Here is a tiny trained network, its code and every weight. The questions are about switching its units off for an input and a class, where a switched-off unit gives its printed mean instead of its output.

import numpy as np


def w(rows, s, z=0):
    codes = np.array(rows[::2]) - 128.0
    scale = np.full(codes.shape[1], s)
    scale[-1] = z or s
    return codes * scale


def f(y):
    return np.maximum(y, 0)


def log_softmax(a):
    a = a - a.max(-1, keepdims=True)
    return a - np.log(np.exp(a).sum(-1, keepdims=True))


def net(x, mask):
    res = np.array(x, float).reshape(1, 8) / 4 @ E
    y = f(res @ A[0][:, :-1].T + A[0][:, -1])
    res = res + np.where(mask, y, B[0][:, -1]) @ B[0][:, :-1]
    return log_softmax(res[-1] @ U[:, :-1].T + U[:, -1])


A, B = {}, {}
E = w([
[122,138,115,141,134,101,141,147],'x0',
[111,129,124,143,141,114,131,128],'x1',
[133,122,129,124,123,126,131,119],'x2',
[127,125,84,245,28,159,99,98],'x3',
[186,79,58,175,211,188,193,152],'x4',
[150,38,161,151,127,99,27,208],'x5',
[118,105,105,103,113,141,116,110],'x6',
[106,125,126,137,143,131,118,118],'x7',
],0.012)
A[0] = w([
[56,145,194,84,49,143,124,132,17],'neuron 1',
[204,106,86,160,184,136,141,84,33],'neuron 2',
[157,90,142,182,97,154,136,86,82],'neuron 3',
[120,118,146,183,110,173,130,70,125],'neuron 4',
[131,81,62,111,168,180,125,151,16],'neuron 5',
[189,73,29,134,173,162,181,151,27],'neuron 6',
[121,108,147,103,137,166,164,41,153],'neuron 7',
[152,43,146,130,155,115,27,167,181],'neuron 8',
[142,140,105,198,32,133,135,111,112],'neuron 9',
[139,52,157,154,134,103,68,188,188],'neuron 10',
[58,201,185,83,36,40,91,112,5],'neuron 11',
[108,121,120,114,62,82,107,108,53],'neuron 12',
[120,104,91,175,196,135,160,180,96],'neuron 13',
[65,90,81,132,100,132,119,119,102],'neuron 14',
[140,229,103,134,147,139,174,36,169],'neuron 15',
[99,139,113,147,163,101,116,130,178],'neuron 16',
[125,39,160,138,146,106,85,153,229],'neuron 17',
[120,127,149,62,184,106,136,151,89],'neuron 18',
[118,131,126,187,76,154,153,102,102],'neuron 19',
[134,104,41,184,132,178,156,136,80],'neuron 20',
[173,39,118,147,156,110,83,139,114],'neuron 21',
[151,125,144,46,201,111,141,120,85],'neuron 22',
[135,105,153,67,196,135,111,98,112],'neuron 23',
[100,116,140,30,160,109,161,158,92],'neuron 24',
[73,168,90,105,103,106,222,90,179],'neuron 25',
[120,206,76,103,156,190,183,82,161],'neuron 26',
[98,208,103,102,124,165,186,78,177],'neuron 27',
[120,87,117,254,38,146,124,152,141],'neuron 28',
[137,175,74,186,60,146,98,134,78],'neuron 29',
[125,181,123,121,130,156,194,52,156],'neuron 30',
[103,102,178,54,196,113,179,188,86],'neuron 31',
[178,63,99,156,192,233,190,153,16],'neuron 32',
[146,99,162,129,129,127,115,162,107],'neuron 33',
],0.011,0.0022)
B[0] = w([
[67,89,150,182,100,103,107,105,203],'neuron 1',
[75,72,163,193,105,75,119,92,182],'neuron 2',
[116,161,148,116,162,167,153,118,176],'neuron 3',
[134,130,101,81,189,124,136,119,182],'neuron 4',
[110,116,144,159,133,123,132,120,174],'neuron 5',
[99,89,171,193,122,79,151,107,215],'neuron 6',
[112,123,104,120,111,145,150,152,180],'neuron 7',
[201,99,99,126,129,130,119,173,230],'neuron 8',
[111,214,108,96,211,177,175,69,223],'neuron 9',
[202,146,73,112,44,116,114,214,222],'neuron 10',
[88,105,254,223,74,47,58,79,253],'neuron 11',
[104,143,147,168,128,106,141,96,181],'neuron 12',
[98,122,186,106,114,142,102,154,188],'neuron 13',
[99,116,110,134,160,157,153,158,161],'neuron 14',
[184,114,80,132,87,103,95,189,235],'neuron 15',
[144,140,116,132,109,134,134,124,142],'neuron 16',
[203,136,84,121,83,156,109,170,205],'neuron 17',
[117,137,102,104,199,153,192,115,188],'neuron 18',
[110,171,103,81,168,118,162,138,192],'neuron 19',
[85,129,162,117,137,103,134,94,199],'neuron 20',
[158,108,108,153,95,122,117,162,196],'neuron 21',
[111,181,100,104,171,181,154,65,199],'neuron 22',
[168,154,147,109,161,200,139,102,180],'neuron 23',
[72,204,99,102,159,192,154,78,196],'neuron 24',
[164,78,94,85,116,138,111,179,221],'neuron 25',
[153,89,93,144,82,145,91,198,228],'neuron 26',
[173,89,95,71,70,108,81,201,229],'neuron 27',
[129,165,101,40,173,193,176,120,247],'neuron 28',
[126,164,117,63,188,157,197,85,209],'neuron 29',
[189,106,86,129,89,135,114,157,219],'neuron 30',
[123,191,91,96,188,140,159,80,211],'neuron 31',
[42,102,215,203,103,27,67,70,223],'neuron 32',
[167,124,97,128,128,121,109,143,163],'neuron 33',
],0.0086,0.016)
U = w([
[218,110,98,83,43,123,79,242,243],'0',
[115,206,124,45,197,158,120,64,2],'1',
[73,108,251,168,69,76,74,94,145],'2',
],0.012,0.00068)

Each question gives the input, the list of numbers given to net, and the class t.
The units are the neurons (one row each of A and B). Each row of codes is followed by its name. A weight is (code - 128) times the scale printed after its matrix; where a second scale follows, it is the last column's (A, B and U).
mask holds one flag per neuron, in row order. A switched-off neuron (its flag False) gives its mean, the last column of its row in B, instead of its output. The means were averaged over made-up inputs and are rounded, as every weight is.
A unit's drop is (log p(t) with every unit on - log p(t) with that unit switched off) / (log p(t) with every unit on - log p(t) with every unit switched off).
The circuit of an input: a set's keep is (log p(t) with only the set's units on - log p(t) with every unit switched off) / (log p(t) with every unit on - log p(t) with every unit switched off). Starting from the 12 units with the biggest drops (on a tie, the unit counted first), units are removed one at a time, each time the one whose removal leaves the highest keep (on an exact tie, the one counted first), for as long as the keep stays at least 0.8.
units of the circuit, in order: the units of the circuit, biggest drop first
most important unit: the unit with the biggest drop
k most important neurons: the k neurons with the biggest drops, biggest first
drop of u: that unit's drop, to one decimal
input [-5,1,3,-4,-8,-1,2,0], class 2: units of the circuit, in order -> neuron 11
input [1,3,3,2,-7,-7,1,-6], class 0: 3 most important neurons -> neuron 27; neuron 15; neuron 25
input [0,-8,2,7,7,6,-1,-7], class 1: 4 most important neurons -> neuron 28; neuron 11; neuron 9; neuron 29
input [-6,-5,-3,8,-1,-8,5,6], class 0: 3 most important neurons -> neuron 27; neuron 15; neuron 26
input [-3,-8,-1,-7,-8,-6,2,8], class 2: 3 most important neurons -> neuron 11; neuron 1; neuron 28
input [-5,4,0,0,-7,-6,-1,-4], class 2: 3 most important neurons -> neuron 11; neuron 1; neuron 10
input [-6,6,5,7,0,-8,3,-2], class 0: 3 most important neurons -> neuron 15; neuron 27; neuron 26
input [4,4,0,4,1,-3,-5,-2], class 1: 2 most important neurons -> neuron 10; neuron 9
input [-7,1,-5,3,8,-8,3,2], class 0: 3 most important neurons -> neuron 26; neuron 15; neuron 27
input [5,-3,-1,1,7,-7,-6,5], class 0: 2 most important neurons -> neuron 15; neuron 26
input [1,0,4,-1,-2,0,2,3], class 2: 2 most important neurons -> neuron 28; neuron 9
input [3,0,-4,-8,7,2,6,5], class 1: drop of neuron 22 -> 0.1
input [-5,2,3,4,-8,2,7,4], class 2: drop of neuron 11 -> 1.2
input [-1,8,7,-8,2,7,0,-8], class 1: most important unit -> neuron 31
input [-2,3,2,2,-7,4,0,8], class 2: drop of neuron 11 -> 1.2
